Below are the code and all the weights of a small trained network. Each question names an input and a class and asks about switching units off, where a switched-off unit gives its printed mean instead of its output.

import numpy as np


def w(rows, s, z=0):
    codes = np.array(rows[::2]) - 128.0
    scale = np.full(codes.shape[1], s)
    scale[-1] = z or s
    return codes * scale


def norm(h):
    return h / np.sqrt((h * h).mean(-1, keepdims=True) + 1e-5)


def f(y):
    return y / 2 * (1 + np.tanh(0.7978845608 * (y + 0.044715 * y**3)))


def log_softmax(a):
    a = a - a.max(-1, keepdims=True)
    return a - np.log(np.exp(a).sum(-1, keepdims=True))


def net(x, mask):
    res = np.array(x, float).reshape(1, 4) / 4 @ E
    u = 0
    for l in range(4):
        y = f(norm(res) @ A[l][:, :-1].T + A[l][:, -1])
        res = res + np.where(mask[u : u + 3], y, B[l][:, -1]) @ B[l][:, :-1]
        u += 3
    return log_softmax(norm(res)[-1] @ U[:, :-1].T + U[:, -1])


A, B = {}, {}
E = w([
[123,126,128],'x0',
[127,240,1],'x1',
[171,212,160],'x2',
[45,186,155],'x3',
],0.005)
A[0] = w([
[2,13,36,178],'0.n1',
[47,94,208,253],'0.n2',
[141,52,226,50],'0.n3',
],0.0069,0.0034)
B[0] = w([
[189,254,172,253],'0.n1',
[198,135,193,247],'0.n2',
[110,30,140,185],'0.n3',
],0.008,0.0043)
A[1] = w([
[205,86,147,138],'1.n1',
[239,14,1,122],'1.n2',
[79,46,156,1],'1.n3',
],0.0077,0.0028)
B[1] = w([
[134,245,54,253],'1.n1',
[111,230,141,253],'1.n2',
[133,110,142,116],'1.n3',
],0.011,0.0024)
A[2] = w([
[244,215,169,236],'2.n1',
[31,80,119,251],'2.n2',
[134,2,179,225],'2.n3',
],0.0083,0.0028)
B[2] = w([
[116,147,195,250],'2.n1',
[170,156,241,120],'2.n2',
[250,86,2,144],'2.n3',
],0.0096,0.012)
A[3] = w([
[179,190,182,84],'3.n1',
[176,216,50,252],'3.n2',
[58,158,1,188],'3.n3',
],0.01,0.0038)
B[3] = w([
[48,92,167,244],'3.n1',
[142,44,160,253],'3.n2',
[254,54,133,155],'3.n3',
],0.0077,0.0069)
U = w([
[231,77,133,170],'0',
[142,240,180,165],'1',
[127,202,196,135],'2',
[116,143,160,251],'3',
[69,162,126,86],'4',
[96,131,64,1],'5',
[45,105,3,40],'6',
[52,89,64,27],'7',
],0.015,0.0083)

Each question gives the input, the list of numbers given to net, and the class t.
The units are the neurons (one row each of A and B). Each row of codes is followed by its name. A weight is (code - 128) times the scale printed after its matrix; where a second scale follows, it is the last column's (A, B and U).
mask holds one flag per neuron, layer by layer. A switched-off neuron (its flag False) gives its mean, the last column of its row in B, instead of its output. The means were averaged over made-up inputs and are rounded, as every weight is.
A unit's drop is (log p(t) with every unit on - log p(t) with that unit switched off) / (log p(t) with every unit on - log p(t) with every unit switched off).
The circuit of an input: a set's keep is (log p(t) with only the set's units on - log p(t) with every unit switched off) / (log p(t) with every unit on - log p(t) with every unit switched off). Starting from all 12 units, units are removed one at a time, each time the one whose removal leaves the highest keep (on an exact tie, the one counted first), for as long as the keep stays at least 0.8.
circuit, biggest first: the units of the circuit, biggest drop first
most important unit: the unit with the biggest drop
top k neurons: the k neurons with the biggest drops, biggest first
top k neurons in layer l: the k neurons of layer l with the biggest drops, biggest first
drop of u: that unit's drop, to one decimal
input [7,1,0,-7], class 1: most important unit	1.n2
input [-8,3,3,-1], class 3: circuit, biggest first	(0.n1 0.n2 3.n2)
input [-7,-6,-5,-8], class 1: circuit, biggest first	(1.n2 1.n1)
input [1,-8,5,3], class 0: top 2 neurons	(2.n3 0.n1)
input [0,2,1,0], class 4: top 3 neurons	(2.n2 1.n1 2.n3)
input [-3,-8,-4,7], class 0: top 4 neurons	(2.n3 1.n2 0.n3 2.n1)
input [5,8,8,4], class 0: top 4 neurons	(3.n3 0.n1 0.n2 2.n1)
input [-4,-1,-1,-6], class 1: top 3 neurons	(1.n2 1.n1 0.n2)
input [5,7,3,6], class 0: top 4 neurons	(3.n3 2.n1 0.n1 0.n2)
input [-2,-7,4,7], class 0: top 4 neurons	(0.n1 2.n3 1.n2 0.n3)
input [-7,7,3,-5], class 0: top 2 neurons in layer 3	(3.n3 3.n2)
input [-1,-7,-5,4], class 0: top 2 neurons	(2.n3 1.n2)
input [-5,-8,1,6], class 0: top 2 neurons in layer 0	(0.n1 0.n3)
input [1,1,-1,-8], class 1: circuit, biggest first	(1.n2)
input [7,1,-7,-4], class 2: drop of 0.n1	0.3
input [1,6,-5,4], class 0: drop of 2.n1	0.8
input [4,8,2,6], class 0: drop of 2.n1	0.9
input [6,1,-7,-6], class 2: drop of 0.n1	0.2
